Below is a small trained network, with its code and all its weights. Each question gives an input and a class and asks what happens when units are switched off, that is, made to give their printed mean instead of their output.

import numpy as np


def w(rows, s, z=0):
    codes = np.array(rows[::2]) - 128.0
    scale = np.full(codes.shape[1], s)
    scale[-1] = z or s
    return codes * scale


def norm(h):
    return h / np.sqrt((h * h).mean(-1, keepdims=True) + 1e-5)


def f(y):
    return np.maximum(y, 0)


def log_softmax(a):
    a = a - a.max(-1, keepdims=True)
    return a - np.log(np.exp(a).sum(-1, keepdims=True))


def net(x, mask):
    res = np.array(x, float).reshape(1, 5) / 4 @ E
    u = 0
    for l in range(2):
        y = f(norm(res) @ A[l][:, :-1].T + A[l][:, -1])
        res = res + np.where(mask[u : u + 15], y, B[l][:, -1]) @ B[l][:, :-1]
        u += 15
    return log_softmax(norm(res)[-1] @ U[:, :-1].T + U[:, -1])


A, B = {}, {}
E = w([
[126,127,127],'x0',
[128,128,128],'x1',
[5,96,71],'x2',
[162,52,56],'x3',
[143,82,219],'x4',
],0.003)
A[0] = w([
[140,81,187,138],'0.n1',
[124,89,164,152],'0.n2',
[106,179,160,172],'0.n3',
[200,172,149,200],'0.n4',
[167,158,129,111],'0.n5',
[98,254,174,98],'0.n6',
[163,64,88,173],'0.n7',
[27,195,143,128],'0.n8',
[200,134,44,71],'0.n9',
[41,99,122,184],'0.n10',
[196,149,133,213],'0.n11',
[172,190,173,130],'0.n12',
[194,82,191,119],'0.n13',
[145,224,45,253],'0.n14',
[111,196,174,133],'0.n15',
],0.0095,0.0041)
B[0] = w([
[157,139,91,175],'0.n1',
[207,223,148,164],'0.n2',
[94,190,68,187],'0.n3',
[58,95,175,223],'0.n4',
[36,98,113,159],'0.n5',
[76,90,97,207],'0.n6',
[83,16,180,205],'0.n7',
[255,132,61,207],'0.n8',
[98,41,187,186],'0.n9',
[149,143,51,217],'0.n10',
[101,115,217,216],'0.n11',
[35,113,114,196],'0.n12',
[148,154,111,195],'0.n13',
[167,4,40,255],'0.n14',
[35,158,123,187],'0.n15',
],0.0059,0.006)
A[1] = w([
[98,137,131,121],'1.n1',
[160,61,94,149],'1.n2',
[136,50,83,54],'1.n3',
[116,125,202,136],'1.n4',
[90,113,190,123],'1.n5',
[74,116,85,57],'1.n6',
[65,233,59,144],'1.n7',
[48,42,124,81],'1.n8',
[109,34,181,161],'1.n9',
[124,248,134,196],'1.n10',
[60,213,63,215],'1.n11',
[135,79,77,137],'1.n12',
[200,123,158,4],'1.n13',
[64,78,132,191],'1.n14',
[49,87,169,187],'1.n15',
],0.011,0.003)
B[1] = w([
[125,161,107,144],'1.n1',
[95,175,164,227],'1.n2',
[97,142,172,221],'1.n3',
[132,85,136,167],'1.n4',
[133,90,123,179],'1.n5',
[145,134,131,176],'1.n6',
[164,102,134,194],'1.n7',
[110,177,134,254],'1.n8',
[163,145,58,250],'1.n9',
[111,255,149,159],'1.n10',
[163,91,154,209],'1.n11',
[99,150,186,221],'1.n12',
[125,136,190,132],'1.n13',
[143,158,141,241],'1.n14',
[161,137,118,238],'1.n15',
],0.0083,0.0074)
U = w([
[10,132,81,189],'0',
[107,206,220,191],'1',
[91,25,181,140],'2',
[253,44,164,3],'3',
[174,86,6,124],'4',
[216,215,92,50],'5',
],0.02,0.0037)

Each question gives the input, the list of numbers given to net, and the class t.
The units are the neurons (one row each of A and B). Each row of codes is followed by its name. A weight is (code - 128) times the scale printed after its matrix; where a second scale follows, it is the last column's (A, B and U).
mask holds one flag per neuron, layer by layer. A switched-off neuron (its flag False) gives its mean, the last column of its row in B, instead of its output. The means were averaged over made-up inputs and are rounded, as every weight is.
A unit's drop is (log p(t) with every unit on - log p(t) with that unit switched off) / (log p(t) with every unit on - log p(t) with every unit switched off).
The circuit of an input: a set's keep is (log p(t) with only the set's units on - log p(t) with every unit switched off) / (log p(t) with every unit on - log p(t) with every unit switched off). Starting from the 12 units with the biggest drops (on a tie, the unit counted first), units are removed one at a time, each time the one whose removal leaves the highest keep (on an exact tie, the one counted first), for as long as the keep stays at least 0.8.
units of the circuit, in order: the units of the circuit, biggest drop first
top k neurons: the k neurons with the biggest drops, biggest first
k most important neurons of layer l: the k neurons of layer l with the biggest drops, biggest first
drop of u: that unit's drop, to one decimal
input [-2,2,3,-3,-3], class 4: units of the circuit, in order => 0.n8
input [-4,6,-8,1,-3], class 2: top 4 neurons => 0.n4, 0.n11, 0.n9, 0.n10
input [-8,8,1,-7,0], class 4: 2 most important neurons of layer 0 => 0.n3, 0.n8
input [5,7,-7,-2,0], class 0: top 2 neurons => 0.n4, 0.n12
input [-6,-8,0,3,5], class 3: 4 most important neurons of layer 0 => 0.n14, 0.n7, 0.n2, 0.n10
input [6,-6,7,-7,2], class 5: top 2 neurons => 0.n14, 1.n10
input [2,-5,1,-7,3], class 5: top 2 neurons => 1.n10, 0.n8
input [-8,-6,8,-7,2], class 5: top 2 neurons => 0.n14, 1.n10
input [5,7,-1,5,-7], class 2: 2 most important neurons of layer 0 => 0.n14, 0.n9
input [0,8,-5,-7,-1], class 0: drop of 0.n6 => 0.2
input [1,1,1,-3,-6], class 4: drop of 0.n8 => 0.6
input [7,-5,6,-1,2], class 5: drop of 0.n14 => 0.1
